Below is a small trained network, with its code and all its weights. Each question gives an input and a target symbol and asks what happens when units are switched off, that is, made to give their printed mean instead of their output.

import numpy as np


def w(rows, s, z=0):
    codes = np.array(rows[::2]) - 128.0
    scale = np.full(codes.shape[1], s)
    scale[-1] = z or s
    return codes * scale


def f(y):
    return np.maximum(y, 0)


def softmax(a):
    e = np.exp(a - a.max(-1, keepdims=True))
    return e / e.sum(-1, keepdims=True)


def log_softmax(a):
    a = a - a.max(-1, keepdims=True)
    return a - np.log(np.exp(a).sum(-1, keepdims=True))


def net(x, mask):
    ids = ['βγζηθλμσφω'.index(c) for c in x.split()]
    T = len(ids)
    res = E[ids] + P[:T]
    u = 0
    for l in range(3):
        r = res
        for j in range(2):
            rows = slice(2 * j, 2 * j + 2)
            q, k, v = (r @ M[l][rows].T for M in (Q, K, V))
            z = softmax(np.where(np.tri(T) > 0, q @ k.T / 2**0.5, -1e9)) @ v
            o = O[l][rows]
            res = res + np.where(mask[u + j], z, o[:, -1]) @ o[:, :-1]
        u += 2
        y = f(res @ A[l][:, :-1].T + A[l][:, -1])
        res = res + np.where(mask[u : u + 8], y, B[l][:, -1]) @ B[l][:, :-1]
        u += 8
    return log_softmax(res[-1] @ U[:, :-1].T + U[:, -1])


Q, K, V, O, A, B = {}, {}, {}, {}, {}, {}
E = w([
[111,26,59,129],'β',
[32,101,201,135],'γ',
[251,113,104,26],'ζ',
[82,136,80,198],'η',
[172,89,58,108],'θ',
[150,137,32,185],'λ',
[150,218,87,183],'μ',
[206,22,118,33],'σ',
[210,88,176,215],'φ',
[107,145,88,130],'ω',
],0.013)
P = w([
[242,254,90,71],'0',
[94,106,186,64],'1',
[95,107,188,64],'2',
[97,118,189,73],'3',
[97,117,182,73],'4',
[94,113,172,71],'5',
[92,111,183,69],'6',
[101,125,163,67],'7',
[100,120,176,64],'8',
[102,124,165,63],'9',
[103,126,167,63],'10',
],0.0067)
Q[0] = w([
[141,132,147,155],'L0H1',
[119,239,158,149],'L0H1',
[4,151,210,71],'L0H2',
[240,143,68,188],'L0H2',
],0.032)
K[0] = w([
[159,86,146,100],'L0H1',
[91,55,216,101],'L0H1',
[36,121,129,24],'L0H2',
[202,88,137,253],'L0H2',
],0.028)
V[0] = w([
[119,186,118,142],'L0H1',
[164,171,113,72],'L0H1',
[3,165,11,9],'L0H2',
[133,67,182,163],'L0H2',
],0.0053)
O[0] = w([
[135,149,110,169,163],'L0H1',
[99,147,65,123,227],'L0H1',
[3,139,58,86,4],'L0H2',
[196,124,101,162,184],'L0H2',
],0.0051,0.0019)
A[0] = w([
[98,86,93,161,83],'L0N1',
[98,163,102,156,114],'L0N2',
[74,22,158,99,65],'L0N3',
[109,116,109,137,1],'L0N4',
[31,111,193,251,4],'L0N5',
[92,147,143,118,82],'L0N6',
[105,129,119,124,59],'L0N7',
[2,99,106,117,37],'L0N8',
],0.0084,0.0042)
B[0] = w([
[149,124,130,61,150],'L0N1',
[87,92,132,61,158],'L0N2',
[126,254,110,103,255],'L0N3',
[147,139,130,175,128],'L0N4',
[142,209,34,127,215],'L0N5',
[127,155,120,185,156],'L0N6',
[137,111,119,131,128],'L0N7',
[223,97,140,173,243],'L0N8',
],0.0095,0.0031)
Q[1] = w([
[176,98,16,64],'L1H1',
[152,162,131,79],'L1H1',
[43,39,253,91],'L1H2',
[156,126,128,201],'L1H2',
],0.035)
K[1] = w([
[167,58,216,185],'L1H1',
[77,83,167,130],'L1H1',
[96,195,21,3],'L1H2',
[203,116,168,154],'L1H2',
],0.033)
V[1] = w([
[149,96,195,118],'L1H1',
[142,183,87,89],'L1H1',
[109,148,100,150],'L1H2',
[255,156,115,121],'L1H2',
],0.0077)
O[1] = w([
[117,68,143,188,117],'L1H1',
[116,183,69,82,183],'L1H1',
[107,149,132,109,120],'L1H2',
[189,111,2,145,254],'L1H2',
],0.0058,0.0055)
A[1] = w([
[17,184,53,107,255],'L1N1',
[77,1,40,162,66],'L1N2',
[56,170,50,15,2],'L1N3',
[34,216,218,198,182],'L1N4',
[233,133,147,165,34],'L1N5',
[33,87,243,192,148],'L1N6',
[54,100,71,239,30],'L1N7',
[179,59,122,56,98],'L1N8',
],0.0073,0.0054)
B[1] = w([
[251,88,203,98,254],'L1N1',
[79,69,132,148,151],'L1N2',
[102,144,149,200,171],'L1N3',
[102,35,79,131,172],'L1N4',
[22,131,166,193,175],'L1N5',
[36,161,216,120,132],'L1N6',
[79,151,105,40,134],'L1N7',
[167,67,142,178,174],'L1N8',
],0.014,0.0085)
Q[2] = w([
[219,37,195,255],'L2H1',
[85,130,134,234],'L2H1',
[143,78,190,208],'L2H2',
[95,104,37,81],'L2H2',
],0.027)
K[2] = w([
[147,152,180,252],'L2H1',
[79,116,208,117],'L2H1',
[80,86,120,196],'L2H2',
[144,105,107,58],'L2H2',
],0.04)
V[2] = w([
[167,210,4,170],'L2H1',
[142,249,232,97],'L2H1',
[201,165,75,117],'L2H2',
[154,122,20,147],'L2H2',
],0.014)
O[2] = w([
[115,109,159,208,252],'L2H1',
[191,109,12,212,78],'L2H1',
[96,70,134,120,166],'L2H2',
[109,109,76,126,166],'L2H2',
],0.011,0.0044)
A[2] = w([
[161,8,149,108,146],'L2N1',
[152,168,91,140,1],'L2N2',
[115,46,159,155,98],'L2N3',
[95,70,167,104,182],'L2N4',
[148,102,103,173,32],'L2N5',
[12,71,127,105,137],'L2N6',
[14,106,88,86,121],'L2N7',
[84,217,90,128,133],'L2N8',
],0.015,0.0084)
B[2] = w([
[108,200,38,210,251],'L2N1',
[80,94,108,31,139],'L2N2',
[122,147,226,126,210],'L2N3',
[85,136,100,3,194],'L2N4',
[142,63,214,50,176],'L2N5',
[151,10,91,181,179],'L2N6',
[201,203,207,117,149],'L2N7',
[172,106,159,216,133],'L2N8',
],0.018,0.028)
U = w([
[57,166,57,53,83],'β',
[155,180,126,61,253],'γ',
[2,82,103,133,205],'ζ',
[121,144,39,134,160],'η',
[25,224,126,124,10],'θ',
[106,137,157,192,104],'λ',
[114,29,153,122,135],'μ',
[48,83,115,44,57],'σ',
[8,128,211,83,52],'φ',
[142,70,44,83,173],'ω',
],0.0058,0.0037)

Each question gives the input, a string of symbols that net reads in full, and the target symbol t.
The units are the heads (2 rows each of Q, K, V and O) and the neurons (one row each of A and B). Each row of codes is followed by its name. A weight is (code - 128) times the scale printed after its matrix; where a second scale follows, it is the last column's (O, A, B and U).
mask holds one flag per unit, layer by layer, with each layer's heads first. A switched-off unit (its flag False) gives its mean, the last column of its rows in O or B, instead of its output. The means were averaged over made-up inputs and are rounded, as every weight is.
A unit's drop is (log p(t) with every unit on - log p(t) with that unit switched off) / (log p(t) with every unit on - log p(t) with every unit switched off).
The circuit of an input: a set's keep is (log p(t) with only the set's units on - log p(t) with every unit switched off) / (log p(t) with every unit on - log p(t) with every unit switched off). Starting from the 12 units with the biggest drops (on a tie, the unit counted first), units are removed one at a time, each time the one whose removal leaves the highest keep (on an exact tie, the one counted first), for as long as the keep stays at least 0.8.
circuit, biggest first: the units of the circuit, biggest drop first
unit that matters most: the unit with the biggest drop
top k neurons in layer l: the k neurons of layer l with the biggest drops, biggest first
drop of u: that unit's drop, to one decimal
input β γ γ γ θ ζ ζ μ, target β: unit that matters most => L1N4
input γ γ ω ζ λ ω λ λ, target γ: circuit, biggest first => [L2H2 L1N6 L2H1]
input η γ ζ λ μ, target η: top 3 neurons in layer 1 => [L1N1 L1N3 L1N4]
input μ μ β ζ η, target μ: circuit, biggest first => [L2H1 L2N5 L1N4]
input γ γ φ, target φ: circuit, biggest first => [L1N1 L2N1 L2H1]
input μ γ ω, target μ: circuit, biggest first => [L2H1 L2N5]
input λ ζ η η γ, target λ: top 3 neurons in layer 0 => [L0N8 L0N3 L0N5]
input ζ γ γ λ ζ, target ζ: top 4 neurons in layer 2 => [L2N6 L2N4 L2N1 L2N3]
input η γ ζ ζ γ λ, target η: top 2 neurons in layer 0 => [L0N5 L0N3]
input λ μ ζ λ ζ σ, target λ: top 2 neurons in layer 0 => [L0N3 L0N8]
input β σ φ η ω σ, target β: top 3 neurons in layer 1 => [L1N5 L1N1 L1N3]
input ζ ζ β η φ ζ λ β γ ω, target σ: top 4 neurons in layer 2 => [L2N1 L2N4 L2N6 L2N3]
input ζ μ ω λ ω, target ζ: top 2 neurons in layer 2 => [L2N6 L2N4]
input φ β ω η γ γ η, target ω: top 2 neurons in layer 1 => [L1N5 L1N2]
input σ γ λ λ ω, target σ: unit that matters most => L2N4
input ζ γ ω θ γ η η θ, target ζ: top 3 neurons in layer 1 => [L1N8 L1N5 L1N3]
input γ ω σ λ μ, target γ: top 2 neurons in layer 0 => [L0N5 L0N3]
input ζ ω ζ η λ, target ζ: top 2 neurons in layer 1 => [L1N5 L1N8]
input θ ζ ω ζ γ ζ μ γ θ μ, target θ: top 4 neurons in layer 2 => [L2N6 L2N1 L2N5 L2N3]
input β η μ η λ ζ, target β: unit that matters most => L0N3
input γ φ θ θ ζ ζ θ λ σ γ μ, target λ: top 4 neurons in layer 1 => [L1N1 L1N5 L1N4 L1N8]
input μ λ φ μ γ γ λ θ θ, target ζ: top 4 neurons in layer 1 => [L1N1 L1N8 L1N3 L1N4]
input θ β ζ μ, target θ: drop of L0N3 => 2.3
input μ θ ζ ω λ η ζ σ γ ζ λ, target μ: drop of L2N5 => 2.0
input σ ω θ η λ λ, target σ: drop of L0N3 => 0.3
input λ λ ζ, target λ: drop of L2H1 => 1.6
input θ μ γ ζ η, target θ: unit that matters most => L0H2
